Rows near named flat spaces through zero
z778_z759: [ 17  -9 -21   2  17  20 -11  -3  14  24  -3   0 -29  37  16 -28   9  33
   6   1  -8   6  13 -15  -5  -8]
z990_z642: [ 22 -20  -4  30  44 -12 -36 -15 -14  10 -11   8  34  11 -10 -11 -23  -8
 -12 -19  11   5   5 -21 -13   9]
z611_z234: [-16 -23 -10  -3  19   9  14   0  11   7  13  30 -22 -26  12   4   8  -7
 -25  12  37   7 -12  -3   4  -2]
z120_z256: [ -4 -24  -2   6   4  -1 -10 -21   0  11 -13  45  -4  16  13  -8   1 -11
 -25  35  28  10   3  19  -6  11]
z611_z234: [ 10  42  -2  -1  -5  17 -36 -25  -5  30  26  -4 -13  22   2 -22  -4  33
  -6  38 -25  17  26  19   8  17]
z120_z256: [-25  38   5  16 -32 -13  -1 -18  -1   3  67 -13  19 -74 -11  30 -20 -40
 -36  22  47  -1 -23  23  10  18]
z990_z642: [ 26  26   5   6   1  17   9  29  15   0   1 -22  -4   1   1   3  -3   8
  10 -38  -9   2   4 -16 -20  -6]
z778_z759: [ 11  14  16  -2   0 -21  -5   9 -21 -11  15 -39  25 -14 -13   9 -11 -16
  38 -19 -15 -11  -9  -2  21   3]
z120_z256: [-29   8 -10  -7  22  -8  -1   4 -25 -15  -7 -38   5 -22 -34   5 -11  40
   8 -51 -60 -13  -2 -48  10 -28]
z990_z642: [  9  -4 -19   5  -1  -2 -12 -18  -3  36  27 -22 -36  22  22 -22  -4  14
  27  12   9  -3 -12  -5  24 -12]
z120_z256: [  9   4   6  -9 -43  -4   1 -11   4   9  -4  -1 -15  40  20  -9  10  -7
  26  39   0  -4   3  37   9   5]
z120_z256: [ 21  22   6  -3 -39  11  22  31  34 -21  14 -28  15  -6   7   8  19 -20
  12  -4   9  -8   3  15 -13  10]
z576_z169: [  9  -1 -19   8 -14   7  -4   2  28  -5  18 -21  18  -1   3 -10  15  -4
  -8   7  11  -7   7   0  -9   9]
z410_z188: [-23 -14   6 -13  -8  -9  16 -25 -23  35  14   1 -70   9  10  21 -13   1
  45  13  -7  -5 -28  21  41 -36]
z611_z234: [ -2  -9 -15   6   1   6  -8 -16   2  17  -9  -5 -21  28  -2  -6  -3  23
   7  -4 -21  -3   6  -5  -3 -18]
z576_z169: [-13 -22   5 -27  37   6  -1  -3 -18  -1 -15  19 -17   6 -10  -2  10  23
  16   9 -36   6  11  -1  24  -6]
z120_z256: [ -3  -7  -1  -3 -29  -3   0 -12   6   0 -12  17  -2  24  13  -7  10  -7
  -5  34   9  -1   4  25  -3   8]
z778_z759: [-21 -49 -12 -33  33  -7  -4   1  -3 -40 -17   9  38  -5 -15 -18  38   9
   2  26 -27  -9  19  -6  26  14]
z410_z188: [-24  20 -44  22 -25  26 -23 -29  37   5  10  -5  14   4 -17 -17   9  42
 -71  16 -18   1  31  -9 -40   2]
z576_z169: [ -4 -10  -3  -6 -13 -18  12   9  -8 -10  -4 -14   0   0  14  -9   4  -9
  18  -4  14 -12 -19 -12  13  -5]
z410_z188: [  8  36  -2   8 -68  -7  25  18  13   8  12 -18 -27   6  44 -13  -2 -12
   2   2  49  -6 -29   1 -11  -2]
z410_z188: [ -4   0 -20  38 -10   3 -22 -30   4  25 -29  25  -5  34   3 -13 -23  18
 -48  -6  10   7   6 -13 -44 -10]
z778_z759: [ -6  -1  -1   7 -21  -8  24  14   5  -2  -2  11 -13 -16  23   2  -4 -19
 -15  -9  48  -2 -27  -9 -10  -5]
z778_z759: [ -3  40  -4   5 -26   7 -16  -1   7  -9   5  13  25  -8   7 -23   4  11
 -54  27  16  12  15   2 -23  32]
z576_z169: [  1 -12   5  12  17   1  -5 -17  -7  24  -1  15 -22   8  -4  16 -18  -5
   6  -6   1   6  -5   8   1 -14]
z611_z234: [-23  71  23  -3 -30 -11   3   5 -30  -3  29 -13   0 -52  -6  14 -26   2
 -21  -4   3   8 -17  -1   7  10]
z410_z188: [ -8 -17  13 -16  20  -1   9   6   4 -22  20   1  24 -39 -21  27  13 -28
   9  10  -2  -3   3  20  21  11]
z576_z169: [ 47  19  16  15  -8  -3  -6  18   6   8   9 -15  13  15  19  -7  -9 -27
  22 -10  29   3  -4   7  -9  16]
z611_z234: [-38  17  14  12 -18 -21 -23 -66 -54  51   0  20 -49  18 -12  22 -49  12
   4  25 -24   7 -16  30  22 -25]
z576_z169: [ -5 -17 -11 -16  -3 -16   3   5  -9 -12  -1 -17   4   6  14 -24  16   5
  20   9   2 -12  -9 -14  24   1]
z778_z759: [-15 -49   3 -14  11 -16  32  13  -2 -20 -15   7  -4 -15   0  20  11 -27
  24 -12  13 -15 -23  -3  18 -17]
z990_z642: [ 20 -19 -22  12  14   4 -13  -2  22   5  18 -19  16   7   5 -16  10  -4
   3   0  15  -6   5 -10  -1   5]
z576_z169: [ -7 -35  14 -15 -15 -32  -5 -24 -22  -6  -7  18  13  18  10  -1   8 -37
  29  53  15  -8  -9  42  36  15]
z611_z234: [ 12 -15  -7 -25   9  13  19  30  39 -30  52 -29  28 -43   1   3  44 -28
  19  20  20 -10   5  13  27  24]
z410_z188: [  1 -32 -18 -13  59  13 -17  -3  10  -7  24 -12  20 -17 -23  -7  22  15
   7   4 -26  -1  21 -13  23   6]
z410_z188: [  3 -13 -24   9  33  16 -19  -2  26 -11  18  -3  38 -20 -17 -11  15   8
 -36   1   1   3  23 -16 -13  17]
z990_z642: [-11 -19 -12  -6  -6 -12 -10 -22  -1   3  20  -1   7  -1   6 -11  11 -10
   2  39  15  -6  -3  15  24  10]
z120_z256: [ 17  24  28 -26  10  17   6  28  -4 -16 -13  10   2   3  -3   1  13  10
  15   1 -29  13  21  12   1  16]
z611_z234: [ -5 -39 -24 -15  31  27  10   0  38   8  37  25 -21 -21  16  -8  35  -5
 -18  40  37   8   5  10  16   9]
z410_z188: [ -3  24  -7  -3  13  15  -5   6   6   3  27  -9  -1 -26  -5  -6   2  18
 -18  -2  -4   8   7 -13   2   7]
z120_z256: [  4  13  16 -17  -1   4  -7  -8 -11   9  10   0 -12   9  -4   4   2   5
  25  24 -24   6  10  27  22   6]
z611_z234: [ 18 -26 -22  21  40   2   7  18  14   9  13 -21  -5 -15   7  -4  -7  -5
   6 -52  29  -7 -20 -47  -6 -19]
z778_z759: [-19 -57 -23   3  13  -4  11 -10   7  -3 -40  24 -12  24   3  -5   9   8
  -9  -8   2  -9  -5 -18 -10 -24]
z576_z169: [-15   0   6  10 -13  21  26   6  34 -13   1  15   4 -32 -26  50   1 -21
 -30 -15   1   1   5  21 -32 -10]
z120_z256: [ -3 -13 -13   6   5  17   9   7  40 -21  20  -8  30 -32 -22  21  19 -16
 -23  -4   5  -6  13   6 -16   6]
z778_z759: [-12  29   8  -1 -27  -6  -1   5   0 -22   5  11  33 -27   0  -3   2 -12
 -40  20  20   5   3   9 -12  28]
z990_z642: [ 32  49   1  -5  14  23 -12  28  10  10  36  -5  -3 -16  26 -35   7  19
 -18   7  25  22  10 -17  -2  32]
z611_z234: [ 13   8  17  12  16  -9 -16  -5 -19  11  -1  27   9  -4   7  -3 -20 -17
 -15   6  28  15  -4   4  -3  18]
z990_z642: [ 16   8   2  26   9   1 -30 -24 -17  30 -34  15 -10  49  -3  -9 -29  22
  -6 -14 -21  11  12  -5 -25 -10]
z576_z169: [ 25  47  38 -48 -10  13  25  77   5 -69 -22  -6  48 -20   2 -14  40   4
   8  -5 -26   8  27  -1  -6  45]
z611_z234: [  7  30 -27  11   5  23 -17  -3  11  27  13 -26 -27  17   4 -26  -5  53
 -10 -19 -24   5  12 -32 -13 -14]
z410_z188: [-27  19  20  -7  13  10  -5  -7  -4 -24   5  21  34 -46 -47  38  -3  -4
 -38   7 -33  11  23  23  -8  15]
z990_z642: [ -7 -16   6  10  -1 -18 -14 -24 -17   1 -17   8  17  13 -14  10 -14 -13
   3   5  -9  -5   0  12   1  -2]
z576_z169: [  6 -15  26 -14  30   6   8   6 -12   2 -16  26 -16   4  -8  22  -3  -8
  23  -4 -16  10   5  17  10  -5]
z990_z642: [  0   9 -10  -5 -19  29  16  13  31  -3 -19   8 -21  20   4  -3  18  26
 -15  -4 -18   4  18   1 -29  -9]
z778_z759: [ 11  10  24  11  -8   0   9  -3  -3  13   3 -11 -15   2 -17  42 -22 -21
  33 -23 -16  -2  -7  25  -1 -19]
z410_z188: [-23  -1  36  -3  23  -6  11 -11 -25   4  14  35  -9 -50 -25  56 -25 -35
  -5   1   8  12 -15  30  17  -3]
z990_z642: [-12   5  -2 -14  -2   2   0  -3  -3   1  14  14 -10 -12  12 -13  10   5
 -13  29  14   7  -1   6  14  12]
z120_z256: [ 23   3  -4  22  13  -9   1  11  -6  22  14 -17 -14  -4  21  -8 -22 -10
  13 -35  38  -1 -27 -30  -1 -10]
z778_z759: [-41 -48  -6 -14  29  -5   7 -20  -9  -8 -11  37  -5 -20 -17  16   8  -2
 -17  17  -4  -1  -2   5  16 -10]
[-16 -61 -33   7  22   0  -1 -21  16   5 -13  16  -6  14   0  -8  13   4
 -12   6  10  -9  -1 -13  -1 -17] : z990_z642
[ 21  -2  -6  16 -11  24   3   4  50  -6  23  -7  24  -7 -11  20  15 -26
 -14   7  14  -1  18  27 -26  12] : z576_z169
[ -3 -26 -14 -15  -6   8  29  28  31 -32  -6 -19  13  -8  -2   3  33  -5
  11 -13  -5 -17   2  -9  -3  -7] : z611_z234
[ 28 -13  16   5  15  -5 -12   8  -3 -10 -26  28  31  19   7 -10   2 -22
  -5   9  19   9  11  10 -14  26] : z611_z234
[ 16  29  -6 -21  -3   8   0  31  10 -12  35  -9   9 -23  34 -44  27   7
 -13  28  37   9   1 -13  14  38] : z778_z759
[ 41  35  39  12  -3 -23 -12  34 -23 -31 -24  -7  68  -3  -2  -5 -18 -33
   3 -28  13   4   2  -7 -21  37] : z611_z234
[-21 -12   3   5   0 -17  28  13  -9 -11   0  -4  -5 -39  -3  25 -13 -22
  -1 -35  24 -11 -34 -21   2 -20] : z611_z234
[  9  20 -12  13  -6   2   4  21   3  -6 -17 -34   3   8  -3 -10  -9  26
   2 -54 -20  -9  -3 -44 -25 -18] : z611_z234
[ 25  37 -19   2  22  19 -21  23   3   7   7 -24   1  10  14 -49   4  52
 -14 -23 -12  11  16 -50 -13  11] : z410_z188
[-23   1  15 -28  -7  -4  19  16 -10 -33 -20  14  10 -18  -9   8  16   2
  -4   7 -19  -1   3   5   7   6] : z576_z169
[ 23  38  31   3  23  35 -15   6   8   6  -4  33   8  -1 -23  21  -8   7
 -24   2 -27  30  39  28 -29  22] : z576_z169
[ 19   4 -19   4 -34  -7  12  35  21 -25 -22 -11  23  17  39 -46  21   0
 -17  -7  42 -10  -8 -32 -26  16] : z778_z759
[-23 -30  -8 -16  11 -15  18   1  -5  -8  24  -6  -8 -36   4   7  10 -17
  13   7  23 -11 -25  -6  35  -7] : z990_z642
[-21   2 -17  16 -21  -4 -13 -30   5   9  10   3   6  -4  -7   1  -7   1
 -32  20   8  -3   1   8  -9   0] : z576_z169
[-29  10  10   1 -42 -22  18  -3 -24 -16 -45 -13  -4  14 -17  21 -18   9
  12 -31 -40 -17 -13  -6 -12 -31] : z611_z234
[ 15   3  18  -7 -16   5  -3  -6   3   9  -3  37  -8  21  21  -5   8 -18
  -2  48  24  14   9  42   1  24] : z120_z256
[-24  17   3 -12 -26   6   8  -3  -2  -7 -19  22 -13   4   1  -1   6  18
 -25  18 -13   6   7  10 -10   1] : z611_z234
[  8 -39 -20  16   8  -5 -19 -16  23 -15  -3  -2  50  10 -13  -6  15 -20
 -13  15   8 -10  17   7 -11  14] : z990_z642
[ 27 -25   4 -17 -16  22  35  37  44 -21 -25   8  -7  29  19   2  39 -15
  24   2   5  -4  12  19 -17   1] : z778_z759
[-16 -24  -7   2  14   3  -4 -19   7   0   9   9   7 -12 -19  17   4  -8
 -10  12  -6  -2   6  13   5  -3] : z410_z188
[ 11   6  23 -29  -8 -14  30  49 -13 -37 -20 -12  11  -9  16  -7  16 -11
  34 -19   3  -8 -14 -14  14   8] : z576_z169
[ 13 -16 -19  29 -44 -21   5  -9  11  19  -8   0 -13  32  44 -22  -9 -25
  -4   6  67 -11 -31  -5 -16  -6] : z120_z256
[ 33 -37 -10   9  11 -11   1  19  16 -12  -9  -7  28  17  22 -22  14 -27
  15  -8  39 -10  -7 -14  -4  12] : z410_z188
[  3  16  -7  26  -8  14 -16 -24   4  33  -9  10 -25  28  -3   3 -23  20
 -19  -8 -10   9   8   2 -28 -15] : z778_z759
[-13  -5   5  -2 -12   5   1  -8   9 -17 -20  23  20   2 -17  14   8  -5
 -24  16 -14   2  18  22 -18   8] : z778_z759
[ 16 -74 -21   8  41  -6   3 -11  19  12  21 -24  -4   7  -4  13  10 -29
  50 -11  13 -20 -13  -1  27 -23] : z611_z234
[ 22 -19   3  33  41 -19 -27 -26 -27  41  15  -3  -8   7   0   7 -41 -21
  22 -22  24   3 -21 -10  13 -12] : z611_z234
[ -1  35  16   4  -7 -13   8  23 -24  -8  -9   7   3 -23  14  -7 -19  -2
 -20 -24  26   7 -20 -26 -11   8] : z120_z256
[-17 -24 -21  -3 -15   6   7  -5  26 -22 -15  -8  18   8 -16   3  23   7
 -11   3 -23 -14  15   1 -14  -8] : z120_z256

Rows near named flat spaces through zero (a row that begins with a name and a colon came from that space)
z198z212: [ 16   4  -4  35  41   7  -6   3  44   1  31  13  32 -22  -3  -2 -29   0
 -30   8   3  34 -27 -20  -1  27]
z935z159: [ -4 -14  -1 -10   2 -19  12 -19 -18  10   6 -18   2   3   3   3  17  17
  22   8  -1  -8   2 -18  -7  -8]
z198z212: [ -8 -10 -28 -17  25 -12  14 -34   2  34   2 -35 -14  17   9  24  40  24
  30 -10  -2   3 -11 -49 -15  -9]
z127z537: [-32 -71  20 -31  40 -36 -60  13 -13  27 -42 -29   4  11 -20  19  -8  42
 -12 -28  -3 -28  15  17   3  -2]
z821z75: [-16  -3 -21 -25 -13   1   9 -17  -1  12   5 -14 -31  30  10   4  23  -6
  24 -20  23 -14  12   3  19 -20]
z84z947: [-14   1 -24 -27   7  21 -13   1  19  19 -10  -4 -28  27   3  14  25  -4
  -6 -31  14   2   3   6  13  -9]
z84z947: [ -9 -16  33 -38  14   8 -32   2 -26  10 -21  -8   7   8  -7  10  16   7
   7  -1   1 -29   9  36  -6 -34]
z84z947: [ 18  25  -8   0  -2  20  30 -11 -19   0   1   2  -1 -10  12   5  38   2
  12  23 -26   9  -8 -33 -27  -8]
z84z947: [ 18  22  32   4 -22  -4  20 -11 -34 -16   5   3  26 -20  -1  -8   4  -2
  23  38 -15  -7  -4   5 -26 -13]
z935z159: [ 14  12 -16   8   0  -9  46 -32 -18   6  19 -15   2  -8  15   4  34  14
  32  26 -17   9 -11 -56 -25  -3]
z198z212: [  6  42  18 -15 -24  14 -12  -4  14   1 -13   4  12   4 -14  11   2 -15
   7  -1   8   9 -15  33 -17  -9]
z130z50: [-18  11 -50 -29 -54  -9  33 -15   6   9   8  -6 -43  34   5  -5  41   4
  13 -18  26  13  18  -9  24   6]
z935z159: [ -1  26   1   4 -37 -10  14 -11  -6  -4 -19 -13 -16  10   1   8  -5 -15
  34  -9  -3 -10  -2   4 -12  -6]
z935z159: [ 19  58 -44  20 -34  23  51  -9  16  -3  -3   8 -26  -1  15   7  30 -15
   9   3 -22  35 -16 -48 -23  19]
z821z75: [-16  -5 -29 -27 -20  10   1   4  16   4  17  12 -25  25   1 -12  20  -3
 -16 -18  34   9  18  19  38   1]
z130z50: [  3  34   8 -31 -18   5  -7 -15   5  18 -20 -10  12   6 -16  22  32  10
  13   2  -2  16 -17   9 -32  -7]
z821z75: [ -8  29  12 -16  -6  -9 -37  -9  46  23 -24 -17  15  15 -28  28 -16  -3
   7 -28  21  18 -28  32 -17   4]
z130z50: [ -5 -22 -10  -7  20   7   3   5 -36  11 -40 -16 -29   3  16  18  32  15
  10  -9 -42 -23  11 -35 -19 -12]
z127z537: [ -3 -72 -21   0  63   5  -4  22 -20   6  22  15   4 -18  12 -17  25  43
 -54  17 -20   6  21 -44  21  18]
z198z212: [  2 -18 -27   4  48  37  11   6 -23  10 -21  -5 -38   3  32  16  39   1
   0 -10 -42 -18   7 -52  -9 -17]
z127z537: [ 19  52  26 -28 -36  63   6  13 -20 -27  13  44   6  -3   3 -19  27 -39
 -10  27  10  -4   9  60   5 -36]
z130z50: [ -6   3  -9  -7 -15  -9   4  -9  13   3  15  -1  -2  10  -4  -5   0  -1
   3  -5  23   8   1   8  13   3]
z821z75: [  6  67 -33   4 -48  33  21   4  26  -2 -30   8 -40  16   7  16  18 -33
   8 -25 -10  22 -11  -4 -14   8]
z84z947: [ 22  54 -16  -5 -24  38  46 -18 -14  -5   9  10 -14  -1  19   3  49 -19
  23  22 -16  11  -9 -24 -23 -18]
z127z537: [-13   5 -25 -19  -5   9  -3   0   1  18 -38 -16 -37  22   5  23  30   3
   8 -30 -14  -3   3 -15  -9  -3]
z84z947: [  2  -1  32   8 -19 -39  -8  -5  -6  -7  -2  -8  34 -15 -21  -4 -31  12
   9  16   2   1  -7  17 -15  12]
z935z159: [  1 -26   7 -12  44  -7 -12 -14   8  17  32  -5  32  -7  -6   0   9  25
 -10  16  15  10  -9 -10   2  -3]
z130z50: [  0  16 -27 -31 -18  -8  30 -35   6  21  28 -12   3  12  -2   4  53  23
  16  14  17  29  -9 -28  -8   0]
z821z75: [-10  37 -15 -20 -14  18 -14 -11  47  16  -3  -5 -17  31  -6  17   2 -26
  10 -35  35  12 -14  29  10 -10]
z935z159: [-15  24 -53 -27 -47  22   9  18  19   8 -30  12 -52  28   0   7  42  -3
 -23 -34   1  25  14   0  13  20]
z84z947: [ -5 -46  -9  10  52  13 -12  19 -10   2   0   5 -12  -5  16  -3  -1   8
 -25  -8 -16 -16  14 -21  17  -1]
z935z159: [-18 -37 -12 -16   5   2 -20  27  -8   1 -17   9 -20   9  -2  -6   8  14
 -33 -17  -2  -7  26  10  24   9]
z935z159: [-14  -3  26 -20 -22  11 -35  25  -6 -13 -22  13  -9  13 -10  -7 -22 -22
 -10 -19  17 -26  21  69  23 -17]
z127z537: [  3  49 -25  -5 -61 -14  35 -22  15   4  -2  -8 -11  11  -7   6  21  -2
  25   0   7  30 -12 -14 -17  16]
z821z75: [  8   9  14  17  44   5 -13 -22  34  11  28 -12  24  -1   2  12 -28 -16
  17  -3  21   1 -29   0  -4 -14]
z130z50: [  1 -13  25  13 -16  -7  -1  14 -20 -28  15  17   9 -10   1 -27 -33 -14
  -4  14  10 -21  18  33  22  -5]
z821z75: [  4 -25 -15  17  21 -17  16  -5   7   0  38   4  16 -14   3 -15  -4  20
 -16  18   5  18  -1 -32  11  21]
z821z75: [ -2  14  23 -12 -28  -8 -14  10 -25   0 -57 -10  -2  -3 -13  17   4   5
  11  -4 -30 -13   1  16 -33  -2]
z198z212: [ -5  12  -3 -20   9   6 -22  -3  25  21 -14  -7   6   9 -14  19  12   8
  -8 -15   6  17 -15   7 -12   3]
z935z159: [-11 -18   1  -5  10 -23 -17  -6  12  14  -5 -16   5   7 -10   8 -11  14
   3 -13  10   0  -4   1   2   6]
z130z50: [-11 -17 -33  -5  10  -4  12  -7   0  14  -3 -14 -29  15  12   7  23  11
   6 -17  -4  -1   7 -33   7   2]
z84z947: [-14 -50  -4  -4  -3 -46   6  -4 -21   2  14 -11   6  -2  -5 -16  -2  35
  -2  10   7  -6  20 -13  16  15]
z127z537: [  5   5 -21   1   7  18  21  -2 -10   3  -3   1 -19   1  16   4  29   1
   3   3 -19   2   1 -32  -7  -4]
z198z212: [-26 -28 -11 -34 -21 -52   3 -29  -8  24   1 -36  -8  26 -11   6  19  33
  32 -12  26  -7  10  -4   7  -2]
z127z537: [  9   3  24   6   6 -16  14 -24 -32   2  -5 -23  14 -10   6  10   4   5
  43  20 -19 -22  -9 -18 -31 -22]
z130z50: [ -1  46  18 -42 -70  10  -1   4 -27  -4 -48   3  -9  10 -16  10  35  -5
  16   3 -12  -3   7  42 -28 -15]
z198z212: [ -2 -19   3  29  23 -36  -1 -19  30   3  41 -14  25  -5  -4  -7 -47   3
   9   0  30   6 -14  -9  15  14]
z127z537: [  0  25   0  19 -14   6  -9   6  37 -10   4   8  -5   8  -4  -2 -40 -32
  -1 -21  23   6  -9  27  15   7]
z821z75: [  8  41 -12   6 -28  25  10   9   8  -7 -24  10 -21   3   4   8   7 -23
   1 -10 -14  10  -6   2 -12   4]
z130z50: [ -5 -13  -6 -29   3 -20  16 -33 -15  20  23 -21   9   9   0   3  39  28
  25  16  14   1   0 -20  -6 -14]
z84z947: [ -5 -20  12 -23   5   4  -3  -1 -31   0   1  -1  -2   4   5  -5  20   7
   6   9   0 -23  16  10   6 -23]
z198z212: [ -5 -20   1  20  28 -24  -5 -15  22   6  24 -17  10   2   1   0 -34   0
  13  -8  20  -4 -10  -9  12   3]
z127z537: [  7   5  17 -43 -17  32   1  12 -37 -10   9  31  14  -8  -4 -18  49   9
 -24  34  -2   1  19  30   2 -19]
z198z212: [ -4 -13   2   9   5 -15   5 -10  -4  -2  10 -11  -3   4   6  -3 -15  -3
  18  -3   8 -15   3  -4   9  -6]
[  6   4 -10   6  20  17  15 -10 -11   5  -3  -8 -15   2  19  10  19  -6
  17   0 -17 -10  -4 -30 -11 -16] : z198z212
[ -3  19 -12 -10 -40  -9   5   1  21  -1   8  10   3   6 -15  -8   2   3
 -13  -1  21  27   0  16   9  21] : z127z537
[ -1  -4 -10  -6 -18 -24  22 -16  -8   3  17  -7   7  -1  -3  -7  15  20
   9  15   6  12   2 -18  -2  10] : z198z212
[ 14  16 -10   4   4  21  12   7   0  -2   2  15   5 -13   3  -1  22   4
 -19  15 -19  21  -6 -20 -13  10] : z198z212
[ -7  14 -25  -5 -11 -11   3 -11  29  18  -8 -14 -10  13  -7  15   8   8
   4 -19   7  23 -13 -16  -7  17] : z935z159
[  1   5  -6   6  29  -6   2 -28  21  19  12 -24   4   8   5  18  -2  -2
  28  -9   9   1 -22 -23 -10 -10] : z198z212
[ -9 -52  30 -12 -12 -62 -22  19 -42   2 -36  -9  38 -28 -34  -5  -2  67
 -26  26 -33   4  15  -3 -26  37] : z821z75
[ -1 -52   5  45  33 -41  -8  17   1  -9   8  -1  22 -28  -5 -14 -51  25
 -26   8 -15   2   2 -27   8  39] : z84z947
[  2   4 -24  11  10  -6  21 -21  19   9  24 -11  -6   6  10   3   5   0
  14  -3  11  12 -11 -31   3   4] : z821z75
[ -1   9  15  -5  20  15 -14 -13   9   6   6 -10  -1  12   6  10 -10 -23
  23 -12  17 -20  -9  20   3 -31] : z821z75
[  5  20  26   4   4  -9 -15 -17  22   4  11 -10  28  -1 -12   8 -28 -12
  19   1  21   2 -22  23 -10  -9] : z935z159
[ -6 -25  12  -1  -2 -11   1   3 -28 -10   2  -1  -4   0   5 -12  -8   1
   8   5   1 -26  18  10  13 -12] : z130z50
[  4  31 -34 -15 -25   8  27 -15  17  11  11   2  -9   8  -1   4  41   8
   0   3   6  35  -9 -23  -8  12] : z130z50
[-26 -55  -3   4  26 -41 -14 -13   1  12   7 -32 -14  20   5   2 -31   9
  23 -27  24 -33  12  -3  29  -8] : z198z212
[ -7 -11   3  -2   5  -8 -16   5  11   3  -2  -2   4   3  -7   1 -14   3
  -8 -10  10   0   1  12   8   5] : z198z212
[  6  19   9  17   9  -5 -13  -6  34   4   5  -4  19  -4 -10   9 -30 -10
   2  -6  11  15 -24   7  -9   9] : z935z159
[ -8  13 -26 -13 -42 -44  21 -25  18  18   2 -21   4   9 -18   7  18  30
  14   0  13  35 -10 -23 -13  31] : z84z947
[  0  10 -26   4  12  19  -3   0  54   3  46  20   4   8  -1 -12 -10 -14
 -30 -10  41  33  -9   9  34  15] : z821z75
[ 24  21  31  46  25  23 -15  19  23 -24  13  25  32 -29  -1  -8 -57 -33
 -20  12  -5   5 -20  20  -4   6] : z935z159
[-19 -53   6   8   3 -11 -13  28 -32 -19 -14   4 -28   6  12 -19 -28  -6
  -8 -16  -3 -45  39  20  37  -7] : z198z212
[  3  12  29 -28   0   9 -16   0 -37  11 -52 -15   6  -4  -7  26  32  13
  17   7 -38 -17  -4   5 -46 -23] : z130z50
[-12  -9 -12 -16 -10 -19   0 -11   4  13  -2 -14  -7  14  -6   5  12  15
   8 -10  12   4   3  -4   3   4] : z821z75
[  2   8  15 -27  -9  23  -5   6 -23  -3  -8  12   1   1  -1  -2  27  -2
  -4  11  -4  -9  10  23  -4 -21] : z127z537
[  4 -21   2  -3  15  -3  13  -3 -32   1   3  -3   5 -11   8  -4  23  20
   2  21 -21  -8   8 -27 -10  -5] : z84z947
[  7   0 -43  24  23  10  22   3  20   8   4   2 -17  -6  14   6  14   8
 -17  -6 -21  27 -10 -59  -5  27] : z84z947
[  0 -20 -27  -7  47  48 -12  31 -12  11 -35  12 -33  -1  19  15  41   9
 -39 -16 -45  -2  10 -34  -5   0] : z198z212
[  3   6  13   3  -8  -5   4  -2 -24  -1 -28 -12  -4  -5   2  11   3   1
  20   3 -25 -15  -1  -7 -24  -8] : z821z75
